Here is a tiny trained network, its code and every weight. The questions are about switching its units off for an input and a class, where a switched-off unit gives its printed mean instead of its output.

import numpy as np


def w(rows, s, z=0):
    codes = np.array(rows[::2]) - 128.0
    scale = np.full(codes.shape[1], s)
    scale[-1] = z or s
    return codes * scale


def norm(h):
    return h / np.sqrt((h * h).mean(-1, keepdims=True) + 1e-5)


def f(y):
    return np.maximum(y, 0)


def log_softmax(a):
    a = a - a.max(-1, keepdims=True)
    return a - np.log(np.exp(a).sum(-1, keepdims=True))


def net(x, mask):
    res = np.array(x, float).reshape(1, 2) / 4 @ E
    u = 0
    for l in range(2):
        y = f(norm(res) @ A[l][:, :-1].T + A[l][:, -1])
        res = res + np.where(mask[u : u + 7], y, B[l][:, -1]) @ B[l][:, :-1]
        u += 7
    return log_softmax(norm(res)[-1] @ U[:, :-1].T + U[:, -1])


A, B = {}, {}
E = w([
[34,126,80,84,143,31,210,47,181,112,204],'x0',
[248,154,168,127,1,117,173,210,92,209,180],'x1',
],0.0097)
A[0] = w([
[83,80,136,138,222,134,121,94,144,52,116,42],'L0N0',
[205,63,143,81,64,145,158,223,104,156,125,42],'L0N1',
[126,87,134,202,112,96,127,137,194,159,105,53],'L0N2',
[254,198,188,144,50,187,204,223,125,172,117,2],'L0N3',
[112,130,149,164,174,144,186,108,125,154,127,119],'L0N4',
[253,148,136,163,160,167,81,234,77,96,98,97],'L0N5',
[140,104,85,105,94,92,193,111,127,145,187,89],'L0N6',
],0.0077,0.0029)
B[0] = w([
[196,78,161,131,90,142,82,74,129,193,85,215],'L0N0',
[189,129,59,243,113,130,34,56,170,201,116,210],'L0N1',
[162,135,157,138,222,89,89,172,194,49,101,128],'L0N2',
[167,168,97,165,73,140,61,59,208,79,233,254],'L0N3',
[182,113,186,23,92,135,158,116,174,147,133,143],'L0N4',
[60,236,160,63,175,27,251,180,104,147,86,228],'L0N5',
[69,156,166,110,170,83,201,255,42,126,88,186],'L0N6',
],0.0076,0.012)
A[1] = w([
[141,68,82,130,154,64,219,165,102,85,192,41],'L1N0',
[134,129,106,111,223,87,141,142,189,145,104,251],'L1N1',
[173,20,60,137,181,169,53,2,143,105,136,47],'L1N2',
[150,36,42,192,153,157,148,77,129,105,85,37],'L1N3',
[160,159,127,198,87,107,117,110,70,106,198,209],'L1N4',
[145,197,186,158,119,84,87,145,110,143,151,69],'L1N5',
[227,154,46,233,16,128,76,150,248,118,231,101],'L1N6',
],0.0074,0.0022)
B[1] = w([
[196,153,146,121,49,36,146,143,152,152,173,152],'L1N0',
[112,98,92,175,117,179,131,186,110,86,162,174],'L1N1',
[170,86,164,66,59,230,100,69,210,144,111,188],'L1N2',
[119,74,118,116,85,163,136,147,107,164,138,153],'L1N3',
[98,74,88,169,171,163,71,157,91,101,132,183],'L1N4',
[60,94,93,119,150,155,117,91,111,125,99,174],'L1N5',
[174,147,193,209,171,201,70,7,129,173,172,247],'L1N6',
],0.012,0.015)
U = w([
[47,184,91,150,233,157,153,238,59,48,40,155],'0',
[121,5,161,52,102,224,124,54,209,109,101,152],'1',
[211,166,132,105,137,110,136,120,125,59,113,3],'2',
[170,208,141,248,161,144,65,2,129,155,221,154],'3',
[126,128,133,81,69,26,237,187,161,129,220,131],'4',
],0.012,0.0075)

Each question gives the input, the list of numbers given to net, and the class t.
The units are the neurons (one row each of A and B). Each row of codes is followed by its name. A weight is (code - 128) times the scale printed after its matrix; where a second scale follows, it is the last column's (A, B and U).
mask holds one flag per neuron, layer by layer. A switched-off neuron (its flag False) gives its mean, the last column of its row in B, instead of its output. The means were averaged over made-up inputs and are rounded, as every weight is.
A unit's drop is (log p(t) with every unit on - log p(t) with that unit switched off) / (log p(t) with every unit on - log p(t) with every unit switched off).
The circuit of an input: a set's keep is (log p(t) with only the set's units on - log p(t) with every unit switched off) / (log p(t) with every unit on - log p(t) with every unit switched off). Starting from the 12 units with the biggest drops (on a tie, the unit counted first), units are removed one at a time, each time the one whose removal leaves the highest keep (on an exact tie, the one counted first), for as long as the keep stays at least 0.8.
units of the circuit, in order: the units of the circuit, biggest drop first
most important unit: the unit with the biggest drop
k most important neurons: the k neurons with the biggest drops, biggest first
top k neurons in layer l: the k neurons of layer l with the biggest drops, biggest first
drop when u is switched off: that unit's drop, to one decimal
input [6,-2], class 4: units of the circuit, in order : (L1N6, L0N1)
input [-7,-2], class 0: units of the circuit, in order : (L0N5, L1N6)
input [6,5], class 4: most important unit : L0N6
input [7,6], class 4: units of the circuit, in order : (L0N6, L1N6)
input [-5,-5], class 0: units of the circuit, in order : (L1N6, L0N1, L1N2)
input [1,0], class 4: 3 most important neurons : (L0N3, L1N6, L0N1)
input [6,-3], class 1: 3 most important neurons : (L0N5, L0N0, L1N6)
input [2,-1], class 1: 4 most important neurons : (L0N5, L0N0, L1N6, L0N3)
input [-5,-1], class 0: 2 most important neurons : (L0N5, L1N6)
input [2,-2], class 1: top 2 neurons in layer 0 : (L0N5, L0N3)
input [3,-1], class 4: 4 most important neurons : (L0N3, L1N6, L0N1, L0N6)
input [7,-2], class 4: 2 most important neurons : (L1N6, L0N1)
input [2,0], class 4: 2 most important neurons : (L1N6, L0N3)
input [-5,-4], class 0: most important neuron : (L1N6)
input [-6,-5], class 0: drop when L1N6 is switched off : 0.3
input [7,-6], class 1: drop when L0N5 is switched off : 0.2
